Below is a small trained network, with its code and all its weights. Each question gives an input and a class and asks what happens when units are switched off, that is, made to give their printed mean instead of their output.

import numpy as np


def w(rows, s, z=0):
    codes = np.array(rows[::2]) - 128.0
    scale = np.full(codes.shape[1], s)
    scale[-1] = z or s
    return codes * scale


def f(y):
    return np.maximum(y, 0)


def log_softmax(a):
    a = a - a.max(-1, keepdims=True)
    return a - np.log(np.exp(a).sum(-1, keepdims=True))


def net(x, mask):
    res = np.array(x, float).reshape(1, 5) / 4 @ E
    y = f(res @ A[0][:, :-1].T + A[0][:, -1])
    res = res + np.where(mask, y, B[0][:, -1]) @ B[0][:, :-1]
    return log_softmax(res[-1] @ U[:, :-1].T + U[:, -1])


A, B = {}, {}
E = w([
[3,93,191],'x0',
[127,128,128],'x1',
[194,95,213],'x2',
[121,35,77],'x3',
[128,129,128],'x4',
],0.0082)
A[0] = w([
[115,184,170,42],'n0',
[84,75,133,148],'n1',
[104,114,43,146],'n2',
[183,87,63,132],'n3',
[88,164,75,2],'n4',
[134,3,78,62],'n5',
[145,129,161,92],'n6',
[161,96,175,11],'n7',
[117,137,100,70],'n8',
[178,154,101,15],'n9',
[163,48,164,127],'n10',
[72,108,166,9],'n11',
[163,112,154,189],'n12',
[127,87,105,57],'n13',
],0.017,0.0066)
B[0] = w([
[188,151,96,168],'n0',
[107,75,164,235],'n1',
[65,144,115,238],'n2',
[114,66,163,245],'n3',
[145,115,14,160],'n4',
[217,202,110,254],'n5',
[132,126,71,158],'n6',
[135,122,2,157],'n7',
[129,122,84,141],'n8',
[176,51,91,177],'n9',
[76,137,93,229],'n10',
[179,46,80,183],'n11',
[73,136,131,219],'n12',
[174,138,106,154],'n13',
],0.034,0.0071)
U = w([
[148,71,107,58],'0',
[95,139,63,22],'1',
[202,174,106,136],'2',
[117,120,111,247],'3',
[117,120,110,236],'4',
[101,139,160,112],'5',
[145,160,220,34],'6',
[151,165,251,27],'7',
],0.015,0.013)

Each question gives the input, the list of numbers given to net, and the class t.
The units are the neurons (one row each of A and B). Each row of codes is followed by its name. A weight is (code - 128) times the scale printed after its matrix; where a second scale follows, it is the last column's (A, B and U).
mask holds one flag per neuron, in row order. A switched-off neuron (its flag False) gives its mean, the last column of its row in B, instead of its output. The means were averaged over made-up inputs and are rounded, as every weight is.
A unit's drop is (log p(t) with every unit on - log p(t) with that unit switched off) / (log p(t) with every unit on - log p(t) with every unit switched off).
The circuit of an input: a set's keep is (log p(t) with only the set's units on - log p(t) with every unit switched off) / (log p(t) with every unit on - log p(t) with every unit switched off). Starting from the 12 units with the biggest drops (on a tie, the unit counted first), units are removed one at a time, each time the one whose removal leaves the highest keep (on an exact tie, the one counted first), for as long as the keep stays at least 0.8.
units of the circuit, in order: the units of the circuit, biggest drop first
top k neurons: the k neurons with the biggest drops, biggest first
drop when u is switched off: that unit's drop, to one decimal
input [1,-2,-7,-8,5], class 2: top 2 neurons : [n0 n10]
input [7,1,1,6,-2], class 0: units of the circuit, in order : [n11]
input [8,4,-4,2,-1], class 0: top 2 neurons : [n11 n1]
input [8,-3,-7,2,-1], class 0: top 4 neurons : [n11 n1 n10 n12]
input [5,-3,8,-8,3], class 1: top 3 neurons : [n5 n7 n12]
input [-7,-1,4,1,6], class 0: top 2 neurons : [n9 n3]
input [-4,-5,8,1,8], class 1: units of the circuit, in order : [n7 n10]
input [8,-1,-4,7,4], class 0: top 2 neurons : [n1 n11]
input [0,-2,5,-3,-5], class 1: top 4 neurons : [n5 n3 n1 n7]
input [6,5,4,0,-5], class 0: top 2 neurons : [n11 n2]
input [5,-3,2,-5,0], class 0: top 4 neurons : [n5 n11 n2 n10]
input [8,0,4,6,2], class 0: top 3 neurons : [n1 n11 n2]
input [-2,-3,8,6,-2], class 1: top 2 neurons : [n10 n7]
input [1,-7,8,4,-2], class 1: units of the circuit, in order : [n10]
input [4,-1,-1,-6,4], class 2: top 2 neurons : [n0 n3]
input [2,-4,-1,-5,5], class 2: drop when n0 is switched off : 0.4
input [1,7,1,8,7], class 2: drop when n5 is switched off : 2.1
input [-3,-3,0,8,4], class 2: drop when n5 is switched off : 2.8
